Below are the code and all the weights of a small trained network. Each question names an input and a class and asks about switching units off, where a switched-off unit gives its printed mean instead of its output.

import numpy as np


def w(rows, s, z=0):
    codes = np.array(rows[::2]) - 128.0
    scale = np.full(codes.shape[1], s)
    scale[-1] = z or s
    return codes * scale


def f(y):
    return y / 2 * (1 + np.tanh(0.7978845608 * (y + 0.044715 * y**3)))


def log_softmax(a):
    a = a - a.max(-1, keepdims=True)
    return a - np.log(np.exp(a).sum(-1, keepdims=True))


def net(x, mask):
    res = np.array(x, float).reshape(1, 3) / 4 @ E
    y = f(res @ A[0][:, :-1].T + A[0][:, -1])
    res = res + np.where(mask, y, B[0][:, -1]) @ B[0][:, :-1]
    return log_softmax(res[-1] @ U[:, :-1].T + U[:, -1])


A, B = {}, {}
E = w([
[228,49,107,50],'x0',
[166,204,19,175],'x1',
[3,135,57,44],'x2',
],0.008)
A[0] = w([
[72,129,41,124,197],'N1',
[206,125,135,147,255],'N2',
[147,126,193,213,214],'N3',
[250,104,111,126,190],'N4',
[30,115,116,65,209],'N5',
[148,120,229,242,182],'N6',
[88,110,138,124,27],'N7',
[42,113,132,15,200],'N8',
[133,132,94,197,205],'N9',
],0.016,0.0024)
B[0] = w([
[136,164,25,141,210],'N1',
[180,102,178,155,204],'N2',
[67,119,159,200,213],'N3',
[254,99,169,124,235],'N4',
[90,94,93,52,234],'N5',
[65,177,199,196,245],'N6',
[112,126,144,100,142],'N7',
[41,105,148,17,252],'N8',
[150,145,116,192,168],'N9',
],0.024,0.013)
U = w([
[114,210,63,148,41],'0',
[217,57,197,115,121],'1',
[46,174,242,232,80],'2',
[67,62,137,1,252],'3',
],0.0097,0.0012)

Each question gives the input, the list of numbers given to net, and the class t.
The units are the neurons (one row each of A and B). Each row of codes is followed by its name. A weight is (code - 128) times the scale printed after its matrix; where a second scale follows, it is the last column's (A, B and U).
mask holds one flag per neuron, in row order. A switched-off neuron (its flag False) gives its mean, the last column of its row in B, instead of its output. The means were averaged over made-up inputs and are rounded, as every weight is.
A unit's drop is (log p(t) with every unit on - log p(t) with that unit switched off) / (log p(t) with every unit on - log p(t) with every unit switched off).
The circuit of an input: a set's keep is (log p(t) with only the set's units on - log p(t) with every unit switched off) / (log p(t) with every unit on - log p(t) with every unit switched off). Starting from all 9 units, units are removed one at a time, each time the one whose removal leaves the highest keep (on an exact tie, the one counted first), for as long as the keep stays at least 0.8.
units of the circuit, in order: the units of the circuit, biggest drop first
most important unit: the unit with the biggest drop
k most important neurons: the k neurons with the biggest drops, biggest first
drop of u: that unit's drop, to one decimal
input [2,6,-8], class 1: most important unit : N4
input [-7,5,0], class 0: units of the circuit, in order : N1; N2
input [4,-3,0], class 1: 3 most important neurons : N5; N8; N1
input [-1,3,1], class 0: 3 most important neurons : N8; N6; N4
input [-8,7,7], class 0: 2 most important neurons : N1; N9
input [0,2,0], class 0: drop of N6 : 0.9
input [7,1,2], class 1: drop of N4 : 0.1
input [5,8,4], class 0: drop of N1 : 0.6
input [-4,-2,3], class 3: drop of N2 : 0.0
input [4,-6,-6], class 2: 2 most important neurons : N6; N3
